Here is a tiny trained network, its code and every weight. The questions are about switching its units off for an input and a target symbol, where a switched-off unit gives its printed mean instead of its output.

import numpy as np


def w(rows, s, z=0):
    codes = np.array(rows[::2]) - 128.0
    scale = np.full(codes.shape[1], s)
    scale[-1] = z or s
    return codes * scale


def f(y):
    return y / 2 * (1 + np.tanh(0.7978845608 * (y + 0.044715 * y**3)))


def softmax(a):
    e = np.exp(a - a.max(-1, keepdims=True))
    return e / e.sum(-1, keepdims=True)


def log_softmax(a):
    a = a - a.max(-1, keepdims=True)
    return a - np.log(np.exp(a).sum(-1, keepdims=True))


def net(x, mask):
    ids = ['ΘΞΠΦΨαβγδεζηστω'.index(c) for c in x.split()]
    T = len(ids)
    res = E[ids] + P[:T]
    r = res
    for j in range(3):
        rows = slice(3 * j, 3 * j + 3)
        q, k, v = (r @ M[0][rows].T for M in (Q, K, V))
        z = softmax(np.where(np.tri(T) > 0, q @ k.T / 3**0.5, -1e9)) @ v
        o = O[0][rows]
        res = res + np.where(mask[j], z, o[:, -1]) @ o[:, :-1]
    y = f(res @ A[0][:, :-1].T + A[0][:, -1])
    res = res + np.where(mask[3:11], y, B[0][:, -1]) @ B[0][:, :-1]
    return log_softmax(res[-1] @ U[:, :-1].T + U[:, -1])


Q, K, V, O, A, B = {}, {}, {}, {}, {}, {}
E = w([
[139,179,156,140],'Θ',
[155,184,164,136],'Ξ',
[163,169,124,132],'Π',
[174,170,147,144],'Φ',
[106,68,139,186],'Ψ',
[101,74,114,126],'α',
[98,167,183,183],'β',
[163,127,121,191],'γ',
[161,99,84,192],'δ',
[117,179,176,105],'ε',
[159,163,176,162],'ζ',
[132,100,253,58],'η',
[49,101,87,160],'σ',
[78,190,170,141],'τ',
[181,139,219,138],'ω',
],0.015)
P = w([
[109,189,89,119],'0',
[65,131,181,213],'1',
[115,46,95,42],'2',
[93,199,57,105],'3',
[55,127,199,240],'4',
[93,33,93,39],'5',
[75,203,46,94],'6',
[66,126,196,245],'7',
[81,35,99,27],'8',
[50,209,40,87],'9',
[77,121,191,255],'10',
],0.008)
Q[0] = w([
[67,76,143,127],'H1',
[202,32,250,86],'H1',
[208,115,178,194],'H1',
[131,249,141,195],'H2',
[61,186,50,78],'H2',
[169,93,80,74],'H2',
[40,197,99,203],'H3',
[152,86,226,177],'H3',
[155,225,128,135],'H3',
],0.013)
K[0] = w([
[79,166,158,157],'H1',
[162,219,189,69],'H1',
[251,149,166,150],'H1',
[123,173,173,141],'H2',
[217,153,177,204],'H2',
[219,109,90,125],'H2',
[37,122,39,72],'H3',
[128,153,164,7],'H3',
[104,20,112,122],'H3',
],0.013)
V[0] = w([
[171,229,126,95],'H1',
[102,148,196,14],'H1',
[143,209,89,149],'H1',
[195,74,137,161],'H2',
[115,127,207,203],'H2',
[74,215,110,48],'H2',
[196,151,27,197],'H3',
[254,85,51,135],'H3',
[230,137,240,156],'H3',
],0.0052)
O[0] = w([
[231,159,157,62,91],'H1',
[208,36,121,71,6],'H1',
[186,171,159,103,162],'H1',
[193,113,115,118,91],'H2',
[131,164,198,176,246],'H2',
[42,155,127,131,125],'H2',
[128,33,2,226,159],'H3',
[196,97,43,159,70],'H3',
[178,125,194,144,88],'H3',
],0.0065,0.0022)
A[0] = w([
[205,132,165,193,172],'N1',
[97,191,79,108,130],'N2',
[170,124,74,97,157],'N3',
[144,179,137,167,255],'N4',
[143,109,99,36,60],'N5',
[141,149,102,162,103],'N6',
[172,155,120,78,89],'N7',
[129,254,90,151,94],'N8',
],0.019,0.0053)
B[0] = w([
[174,44,62,102,191],'N1',
[213,170,85,70,182],'N2',
[250,208,157,160,149],'N3',
[72,232,185,28,248],'N4',
[133,175,78,247,141],'N5',
[41,127,134,176,165],'N6',
[116,37,204,131,137],'N7',
[139,27,105,229,249],'N8',
],0.017,0.012)
U = w([
[146,105,198,133,125],'Θ',
[188,114,167,147,133],'Ξ',
[213,110,140,168,91],'Π',
[152,2,143,168,47],'Φ',
[87,215,79,128,162],'Ψ',
[131,202,42,47,233],'α',
[81,188,192,169,93],'β',
[126,39,116,176,50],'γ',
[101,134,51,233,110],'δ',
[138,118,151,160,71],'ε',
[22,14,94,145,98],'ζ',
[118,65,186,229,102],'η',
[141,91,23,95,92],'σ',
[168,215,167,150,143],'τ',
[126,79,110,98,254],'ω',
],0.0078,0.005)

Each question gives the input, a string of symbols that net reads in full, and the target symbol t.
The units are the heads (3 rows each of Q, K, V and O) and the neurons (one row each of A and B). Each row of codes is followed by its name. A weight is (code - 128) times the scale printed after its matrix; where a second scale follows, it is the last column's (O, A, B and U).
mask holds one flag per unit, heads first, then neurons. A switched-off unit (its flag False) gives its mean, the last column of its rows in O or B, instead of its output. The means were averaged over made-up inputs and are rounded, as every weight is.
A unit's drop is (log p(t) with every unit on - log p(t) with that unit switched off) / (log p(t) with every unit on - log p(t) with every unit switched off).
The circuit of an input: a set's keep is (log p(t) with only the set's units on - log p(t) with every unit switched off) / (log p(t) with every unit on - log p(t) with every unit switched off). Starting from all 11 units, units are removed one at a time, each time the one whose removal leaves the highest keep (on an exact tie, the one counted first), for as long as the keep stays at least 0.8.
units of the circuit, in order: the units of the circuit, biggest drop first
most important unit: the unit with the biggest drop
top k neurons: the k neurons with the biggest drops, biggest first
heads that matter: for each layer, one digit per head in row order, 1 if its drop is at least 0.15 and else 0, layers parted by /
input Ψ δ δ σ σ, target Ψ: most important unit : N8
input δ Φ Φ τ Ψ, target β: heads that matter : 011
input ζ η τ Θ α δ, target Π: heads that matter : 110
input Ξ ω Φ δ Π, target ζ: top 2 neurons : [N1, N2]
input τ δ γ δ δ Φ Φ Π ω, target Φ: top 2 neurons : [N4, N7]
input Ξ σ Φ ζ Π Π β τ δ β Φ, target ζ: units of the circuit, in order : [N1, N2, N3]
input δ Π δ Φ, target δ: heads that matter : 101
input τ δ ω Φ δ Θ δ, target δ: top 2 neurons : [N8, N6]
input τ Ψ τ ζ δ δ Ξ, target δ: units of the circuit, in order : [N8, H1, N2]
input δ σ α, target δ: units of the circuit, in order : [H2, N5]
input δ δ δ τ α σ τ γ, target β: units of the circuit, in order : [N4, H1]
input η Φ Φ α δ δ, target Π: heads that matter : 010
input ζ δ α, target δ: units of the circuit, in order : [N5, H2]
input Φ ω Φ η δ β ω ζ, target α: units of the circuit, in order : [N4, N1]
input δ Ψ Φ Φ ω α η, target η: heads that matter : 100
input ω Φ δ δ Π, target ζ: heads that matter : 001
input Π δ δ δ α δ Θ γ Φ δ, target δ: top 2 neurons : [N6, N8]
input ζ σ σ Φ δ Ψ τ Ξ Π Π δ, target ζ: top 2 neurons : [N2, N3]
input Φ Ψ ζ δ Π Φ γ, target δ: heads that matter : 101
input ζ δ τ δ Ξ β τ α, target β: units of the circuit, in order : [N8, N2]
input Θ ω τ σ ω, target α: units of the circuit, in order : [N8, N1]
input Φ δ δ τ, target δ: units of the circuit, in order : [N8, N2, H1]
input τ Π δ ζ δ Π δ Φ, target ζ: top 2 neurons : [N1, N8]
